Below are the code and all the weights of a small trained network. Each question names an input and a class and asks about switching units off, where a switched-off unit gives its printed mean instead of its output.

import numpy as np


def w(rows, s, z=0):
    codes = np.array(rows[::2]) - 128.0
    scale = np.full(codes.shape[1], s)
    scale[-1] = z or s
    return codes * scale


def norm(h):
    return h / np.sqrt((h * h).mean(-1, keepdims=True) + 1e-5)


def f(y):
    return np.maximum(y, 0)


def log_softmax(a):
    a = a - a.max(-1, keepdims=True)
    return a - np.log(np.exp(a).sum(-1, keepdims=True))


def net(x, mask):
    res = np.array(x, float).reshape(1, 3) / 4 @ E
    u = 0
    for l in range(4):
        y = f(norm(res) @ A[l][:, :-1].T + A[l][:, -1])
        res = res + np.where(mask[u : u + 5], y, B[l][:, -1]) @ B[l][:, :-1]
        u += 5
    return log_softmax(norm(res)[-1] @ U[:, :-1].T + U[:, -1])


A, B = {}, {}
E = w([
[97,43,2],'x0',
[52,28,84],'x1',
[66,214,137],'x2',
],0.0073)
A[0] = w([
[46,2,94,112],'0.n1',
[182,16,150,76],'0.n2',
[198,41,125,140],'0.n3',
[96,167,184,4],'0.n4',
[40,121,70,201],'0.n5',
],0.0095,0.0032)
B[0] = w([
[1,56,58,254],'0.n1',
[76,117,234,199],'0.n2',
[177,37,193,205],'0.n3',
[133,131,222,162],'0.n4',
[129,134,17,218],'0.n5',
],0.0095,0.0059)
A[1] = w([
[245,182,46,106],'1.n1',
[94,88,133,70],'1.n2',
[43,140,143,16],'1.n3',
[255,167,87,2],'1.n4',
[194,121,127,153],'1.n5',
],0.0099,0.0052)
B[1] = w([
[112,254,26,245],'1.n1',
[58,191,137,227],'1.n2',
[213,125,135,166],'1.n3',
[186,168,51,186],'1.n4',
[247,117,101,251],'1.n5',
],0.0086,0.0017)
A[2] = w([
[186,177,255,121],'2.n1',
[123,222,230,63],'2.n2',
[106,198,228,76],'2.n3',
[63,193,220,137],'2.n4',
[124,146,113,2],'2.n5',
],0.0075,0.0099)
B[2] = w([
[181,63,136,253],'2.n1',
[145,139,247,185],'2.n2',
[246,228,210,179],'2.n3',
[79,186,160,219],'2.n4',
[121,123,1,128],'2.n5',
],0.01,0.005)
A[3] = w([
[70,51,42,14],'3.n1',
[64,177,39,16],'3.n2',
[89,170,94,24],'3.n3',
[1,148,113,3],'3.n4',
[90,69,155,49],'3.n5',
],0.0095,0.0061)
B[3] = w([
[187,35,52,251],'3.n1',
[76,131,172,186],'3.n2',
[70,171,147,135],'3.n3',
[247,32,73,179],'3.n4',
[119,217,191,169],'3.n5',
],0.011,0.0035)
U = w([
[46,4,55,204],'0',
[198,230,93,16],'1',
[184,179,222,224],'2',
[60,216,56,1],'3',
[27,68,219,24],'4',
[193,95,188,207],'5',
],0.017,0.0044)

Each question gives the input, the list of numbers given to net, and the class t.
The units are the neurons (one row each of A and B). Each row of codes is followed by its name. A weight is (code - 128) times the scale printed after its matrix; where a second scale follows, it is the last column's (A, B and U).
mask holds one flag per neuron, layer by layer. A switched-off neuron (its flag False) gives its mean, the last column of its row in B, instead of its output. The means were averaged over made-up inputs and are rounded, as every weight is.
A unit's drop is (log p(t) with every unit on - log p(t) with that unit switched off) / (log p(t) with every unit on - log p(t) with every unit switched off).
The circuit of an input: a set's keep is (log p(t) with only the set's units on - log p(t) with every unit switched off) / (log p(t) with every unit on - log p(t) with every unit switched off). Starting from the 12 units with the biggest drops (on a tie, the unit counted first), units are removed one at a time, each time the one whose removal leaves the highest keep (on an exact tie, the one counted first), for as long as the keep stays at least 0.8.
circuit, biggest first: the units of the circuit, biggest drop first
unit that matters most: the unit with the biggest drop
top k neurons: the k neurons with the biggest drops, biggest first
top k neurons in layer l: the k neurons of layer l with the biggest drops, biggest first
drop when u is switched off: that unit's drop, to one decimal
input [2,-2,-7], class 4: unit that matters most : 0.n2
input [5,-4,-5], class 4: top 2 neurons : 0.n2, 0.n3
input [-3,-8,-2], class 1: circuit, biggest first : 0.n2, 1.n1
input [4,-1,8], class 3: top 3 neurons : 0.n1, 1.n1, 0.n2
input [-7,8,5], class 2: circuit, biggest first : 0.n1, 2.n3
input [-1,-4,-1], class 1: top 2 neurons : 0.n1, 0.n2
input [-3,4,4], class 2: top 3 neurons : 0.n4, 0.n1, 1.n3
input [2,-1,-7], class 4: top 2 neurons : 0.n2, 0.n5
input [-7,6,-6], class 4: top 2 neurons : 0.n2, 2.n3
input [6,-2,7], class 3: top 2 neurons : 0.n5, 0.n1
input [-6,3,-3], class 2: top 2 neurons in layer 0 : 0.n1, 0.n5
input [7,-3,8], class 3: top 2 neurons : 0.n1, 1.n1
input [3,-8,0], class 1: top 2 neurons in layer 0 : 0.n1, 0.n5
input [1,-1,-3], class 4: circuit, biggest first : 0.n2
input [2,-4,0], class 1: top 2 neurons in layer 0 : 0.n1, 0.n5
input [7,-4,4], class 3: drop when 0.n2 is switched off : 0.2
input [0,0,5], class 3: drop when 2.n3 is switched off : 0.1
input [7,-5,7], class 3: drop when 3.n5 is switched off : 0.0
input [-6,6,6], class 2: drop when 0.n1 is switched off : 0.2
input [-2,2,-8], class 4: top 2 neurons in layer 0 : 0.n2, 0.n1
